Below are the code and all the weights of a small trained network. Each question names an input and a target symbol and asks about switching units off, where a switched-off unit gives its printed mean instead of its output.

import numpy as np


def w(rows, s, z=0):
    codes = np.array(rows[::2]) - 128.0
    scale = np.full(codes.shape[1], s)
    scale[-1] = z or s
    return codes * scale


def norm(h):
    return h / np.sqrt((h * h).mean(-1, keepdims=True) + 1e-5)


def f(y):
    return np.maximum(y, 0)


def softmax(a):
    e = np.exp(a - a.max(-1, keepdims=True))
    return e / e.sum(-1, keepdims=True)


def log_softmax(a):
    a = a - a.max(-1, keepdims=True)
    return a - np.log(np.exp(a).sum(-1, keepdims=True))


def net(x, mask):
    ids = ['βγδεζλμξπσφ'.index(c) for c in x.split()]
    T = len(ids)
    res = E[ids] + P[:T]
    u = 0
    for l in range(2):
        r = norm(res)
        for j in range(2):
            rows = slice(3 * j, 3 * j + 3)
            q, k, v = (r @ M[l][rows].T for M in (Q, K, V))
            z = softmax(np.where(np.tri(T) > 0, q @ k.T / 3**0.5, -1e9)) @ v
            o = O[l][rows]
            res = res + np.where(mask[u + j], z, o[:, -1]) @ o[:, :-1]
        u += 2
        y = f(norm(res) @ A[l][:, :-1].T + A[l][:, -1])
        res = res + np.where(mask[u : u + 4], y, B[l][:, -1]) @ B[l][:, :-1]
        u += 4
    return log_softmax(norm(res)[-1] @ U[:, :-1].T + U[:, -1])


Q, K, V, O, A, B = {}, {}, {}, {}, {}, {}
E = w([
[135,236,122],'β',
[58,90,69],'γ',
[106,91,146],'δ',
[112,47,160],'ε',
[167,4,110],'ζ',
[136,103,116],'λ',
[147,68,117],'μ',
[232,137,132],'ξ',
[113,53,161],'π',
[119,32,160],'σ',
[146,107,87],'φ',
],0.016)
P = w([
[146,2,34],'0',
[139,45,66],'1',
[140,71,89],'2',
[140,91,111],'3',
[137,102,122],'4',
[131,110,137],'5',
[129,119,145],'6',
[118,124,149],'7',
[103,137,146],'8',
],0.0043)
Q[0] = w([
[124,31,249],'0.h1',
[71,210,114],'0.h1',
[137,151,85],'0.h1',
[198,75,71],'0.h2',
[182,200,109],'0.h2',
[113,202,14],'0.h2',
],0.019)
K[0] = w([
[153,172,231],'0.h1',
[56,94,130],'0.h1',
[127,116,99],'0.h1',
[161,108,3],'0.h2',
[220,127,153],'0.h2',
[88,213,66],'0.h2',
],0.019)
V[0] = w([
[99,83,104],'0.h1',
[114,37,100],'0.h1',
[37,183,48],'0.h1',
[124,254,39],'0.h2',
[42,152,175],'0.h2',
[211,117,75],'0.h2',
],0.0075)
O[0] = w([
[98,188,112,216],'0.h1',
[50,209,75,254],'0.h1',
[155,146,208,224],'0.h1',
[254,134,118,101],'0.h2',
[115,97,142,121],'0.h2',
[156,166,112,131],'0.h2',
],0.0096,0.0045)
A[0] = w([
[152,77,55,168],'0.n1',
[145,5,99,3],'0.n2',
[128,32,83,101],'0.n3',
[146,98,197,23],'0.n4',
],0.028,0.0025)
B[0] = w([
[134,99,104,224],'0.n1',
[137,153,219,244],'0.n2',
[136,35,113,254],'0.n3',
[254,242,174,195],'0.n4',
],0.039,0.0056)
Q[1] = w([
[17,196,70],'1.h1',
[250,175,162],'1.h1',
[60,156,180],'1.h1',
[84,160,101],'1.h2',
[173,93,35],'1.h2',
[81,120,96],'1.h2',
],0.021)
K[1] = w([
[68,143,4],'1.h1',
[212,194,162],'1.h1',
[69,155,134],'1.h1',
[112,158,90],'1.h2',
[139,80,78],'1.h2',
[90,122,159],'1.h2',
],0.022)
V[1] = w([
[44,200,232],'1.h1',
[134,145,93],'1.h1',
[167,18,136],'1.h1',
[107,168,136],'1.h2',
[53,1,159],'1.h2',
[62,100,203],'1.h2',
],0.0084)
O[1] = w([
[168,90,121,44],'1.h1',
[115,103,130,142],'1.h1',
[149,245,141,171],'1.h1',
[134,129,150,104],'1.h2',
[212,134,137,252],'1.h2',
[184,189,164,129],'1.h2',
],0.011,0.004)
A[1] = w([
[5,175,198,4],'1.n1',
[37,189,129,171],'1.n2',
[227,148,127,115],'1.n3',
[117,67,164,2],'1.n4',
],0.025,0.0042)
B[1] = w([
[13,252,220,203],'1.n1',
[209,175,114,250],'1.n2',
[108,68,38,206],'1.n3',
[62,195,122,151],'1.n4',
],0.028,0.011)
U = w([
[247,91,235,160],'β',
[133,118,138,6],'γ',
[103,255,169,229],'δ',
[52,120,139,98],'ε',
[108,20,181,128],'ζ',
[251,186,51,38],'λ',
[95,39,18,205],'μ',
[99,61,223,188],'ξ',
[59,117,136,128],'π',
[22,100,161,142],'σ',
[135,121,141,3],'φ',
],0.015,0.004)

Each question gives the input, a string of symbols that net reads in full, and the target symbol t.
The units are the heads (3 rows each of Q, K, V and O) and the neurons (one row each of A and B). Each row of codes is followed by its name. A weight is (code - 128) times the scale printed after its matrix; where a second scale follows, it is the last column's (O, A, B and U).
mask holds one flag per unit, layer by layer, with each layer's heads first. A switched-off unit (its flag False) gives its mean, the last column of its rows in O or B, instead of its output. The means were averaged over made-up inputs and are rounded, as every weight is.
A unit's drop is (log p(t) with every unit on - log p(t) with that unit switched off) / (log p(t) with every unit on - log p(t) with every unit switched off).
The circuit of an input: a set's keep is (log p(t) with only the set's units on - log p(t) with every unit switched off) / (log p(t) with every unit on - log p(t) with every unit switched off). Starting from all 12 units, units are removed one at a time, each time the one whose removal leaves the highest keep (on an exact tie, the one counted first), for as long as the keep stays at least 0.8.
units of the circuit, in order: the units of the circuit, biggest drop first
unit that matters most: the unit with the biggest drop
k most important neurons of layer l: the k neurons of layer l with the biggest drops, biggest first
heads that matter: for each layer, one digit per head in row order, 1 if its drop is at least 0.15 and else 0, layers parted by /
drop when u is switched off: that unit's drop, to one decimal
input σ γ ζ β β, target λ: heads that matter : 11 / 11
input β γ γ γ μ γ π, target β: units of the circuit, in order : [0.n2, 1.n1]
input γ λ γ β γ γ γ φ, target μ: heads that matter : 01 / 01
input λ δ φ γ γ λ ξ μ, target ξ: units of the circuit, in order : [0.n2, 1.n2]
input ξ γ δ, target ξ: units of the circuit, in order : [0.h1, 0.n2, 0.n3]
input φ φ φ λ, target λ: 3 most important neurons of layer 1 : [1.n2, 1.n1, 1.n4]
input δ φ β μ μ, target β: units of the circuit, in order : [0.h1, 0.n4, 0.n3]
input γ β δ β γ ξ λ, target ξ: units of the circuit, in order : [0.h1, 0.n2, 0.n3]
input ξ β φ γ δ π γ γ φ, target λ: heads that matter : 10 / 10
input γ γ γ γ μ γ μ, target μ: heads that matter : 00 / 00
input σ γ λ ξ σ, target ξ: heads that matter : 11 / 00
input β γ β γ, target λ: heads that matter : 11 / 00
input μ σ δ β γ ξ ζ γ, target λ: units of the circuit, in order : [1.n1]
input γ δ ζ, target ζ: 3 most important neurons of layer 0 : [0.n2, 0.n3, 0.n1]
input δ β β, target λ: heads that matter : 01 / 01
input γ δ φ γ δ σ, target σ: unit that matters most : 0.h1
input γ β γ φ, target μ: heads that matter : 00 / 00
input φ γ λ ξ δ β ε φ, target λ: 3 most important neurons of layer 0 : [0.n2, 0.n4, 0.n3]
input γ β φ σ ξ γ γ ε, target ξ: 2 most important neurons of layer 0 : [0.n3, 0.n2]
input γ γ σ γ γ δ β, target μ: unit that matters most : 0.h2
input φ μ ε γ γ γ β σ, target β: drop when 0.h1 is switched off : 4.5
input σ γ δ β γ γ λ, target β: drop when 0.n4 is switched off : 0.3
input ζ γ β δ γ δ γ ε, target β: drop when 0.h1 is switched off : 4.2
